Below is a small trained network, with its code and all its weights. Each question gives an input and a class and asks what happens when units are switched off, that is, made to give their printed mean instead of their output.

import numpy as np


def w(rows, s, z=0):
    codes = np.array(rows[::2]) - 128.0
    scale = np.full(codes.shape[1], s)
    scale[-1] = z or s
    return codes * scale


def norm(h):
    return h / np.sqrt((h * h).mean(-1, keepdims=True) + 1e-5)


def f(y):
    return np.maximum(y, 0)


def log_softmax(a):
    a = a - a.max(-1, keepdims=True)
    return a - np.log(np.exp(a).sum(-1, keepdims=True))


def net(x, mask):
    res = np.array(x, float).reshape(1, 6) / 4 @ E
    u = 0
    for l in range(2):
        y = f(norm(res) @ A[l][:, :-1].T + A[l][:, -1])
        res = res + np.where(mask[u : u + 8], y, B[l][:, -1]) @ B[l][:, :-1]
        u += 8
    return log_softmax(norm(res)[-1] @ U[:, :-1].T + U[:, -1])


A, B = {}, {}
E = w([
[124,67,50,101,82],'x0',
[115,150,96,102,176],'x1',
[228,149,161,4,151],'x2',
[133,160,167,176,130],'x3',
[41,113,79,135,178],'x4',
[181,85,56,197,173],'x5',
],0.0032)
A[0] = w([
[83,187,184,152,167,199],'L0N0',
[134,37,29,71,86,55],'L0N1',
[204,202,139,212,158,135],'L0N2',
[157,99,144,155,140,108],'L0N3',
[18,87,96,169,134,67],'L0N4',
[146,113,114,129,216,154],'L0N5',
[3,83,110,127,156,34],'L0N6',
[83,135,180,158,73,254],'L0N7',
],0.0053,0.0012)
B[0] = w([
[125,144,106,54,245,220],'L0N0',
[172,227,45,168,171,248],'L0N1',
[111,141,248,151,159,238],'L0N2',
[146,2,136,98,101,161],'L0N3',
[12,99,66,160,110,254],'L0N4',
[83,173,94,142,132,199],'L0N5',
[171,61,118,193,18,229],'L0N6',
[158,40,18,109,180,233],'L0N7',
],0.0034,0.0028)
A[1] = w([
[199,91,177,187,127,9],'L1N0',
[114,116,150,2,73,45],'L1N1',
[194,101,69,113,142,100],'L1N2',
[109,153,144,49,95,25],'L1N3',
[99,146,121,134,246,88],'L1N4',
[174,67,182,185,127,115],'L1N5',
[78,161,105,215,89,112],'L1N6',
[129,54,166,99,146,147],'L1N7',
],0.0065,0.0012)
B[1] = w([
[205,16,253,135,99,198],'L1N0',
[91,196,81,47,96,228],'L1N1',
[176,173,109,217,178,222],'L1N2',
[110,126,124,81,34,187],'L1N3',
[111,170,199,136,153,242],'L1N4',
[226,69,124,102,95,206],'L1N5',
[100,62,139,81,71,254],'L1N6',
[144,120,92,90,29,168],'L1N7',
],0.0056,0.003)
U = w([
[179,142,92,183,101,2],'0',
[183,169,64,153,231,74],'1',
[42,14,65,183,96,221],'2',
[132,182,128,14,78,174],'3',
[255,33,218,150,109,145],'4',
[81,183,232,136,222,142],'5',
],0.0099,0.0031)

Each question gives the input, the list of numbers given to net, and the class t.
The units are the neurons (one row each of A and B). Each row of codes is followed by its name. A weight is (code - 128) times the scale printed after its matrix; where a second scale follows, it is the last column's (A, B and U).
mask holds one flag per neuron, layer by layer. A switched-off neuron (its flag False) gives its mean, the last column of its row in B, instead of its output. The means were averaged over made-up inputs and are rounded, as every weight is.
A unit's drop is (log p(t) with every unit on - log p(t) with that unit switched off) / (log p(t) with every unit on - log p(t) with every unit switched off).
The circuit of an input: a set's keep is (log p(t) with only the set's units on - log p(t) with every unit switched off) / (log p(t) with every unit on - log p(t) with every unit switched off). Starting from the 12 units with the biggest drops (on a tie, the unit counted first), units are removed one at a time, each time the one whose removal leaves the highest keep (on an exact tie, the one counted first), for as long as the keep stays at least 0.8.
circuit, biggest first: the units of the circuit, biggest drop first
top k neurons: the k neurons with the biggest drops, biggest first
k most important neurons of layer l: the k neurons of layer l with the biggest drops, biggest first
drop when u is switched off: that unit's drop, to one decimal
input [-2,-8,3,1,2,-2], class 3: circuit, biggest first -> [L1N1]
input [-8,-7,-6,8,1,7], class 4: circuit, biggest first -> [L1N5, L1N0]
input [8,-1,1,-5,-1,-2], class 0: circuit, biggest first -> [L0N1, L1N2]
input [-2,8,8,2,7,6], class 5: circuit, biggest first -> [L1N4, L0N7]
input [0,-4,7,-8,5,1], class 1: circuit, biggest first -> [L0N1, L1N2]
input [-6,2,-4,5,1,5], class 5: circuit, biggest first -> [L1N4, L0N2]
input [8,4,7,-2,-8,1], class 1: top 3 neurons -> [L1N2, L0N1, L1N6]
input [7,-3,4,-7,7,-1], class 1: top 3 neurons -> [L0N1, L1N2, L1N6]
input [7,5,1,-3,-1,-1], class 1: circuit, biggest first -> [L0N1, L1N2]
input [3,-1,4,-4,8,7], class 1: top 2 neurons -> [L0N1, L1N2]
input [6,1,-1,-1,-3,0], class 0: top 2 neurons -> [L0N0, L0N7]
input [8,-7,3,4,-2,-2], class 0: 2 most important neurons of layer 0 -> [L0N1, L0N2]
input [-6,-1,-7,5,-2,8], class 4: top 3 neurons -> [L1N5, L1N0, L0N2]
input [-6,7,5,-4,6,2], class 5: circuit, biggest first -> [L1N4]
input [6,3,-2,-1,-4,-1], class 0: drop when L0N1 is switched off -> 0.1
input [-5,7,-5,4,-3,5], class 5: drop when L0N1 is switched off -> 0.0
input [7,1,2,1,4,4], class 1: drop when L1N2 is switched off -> 0.2
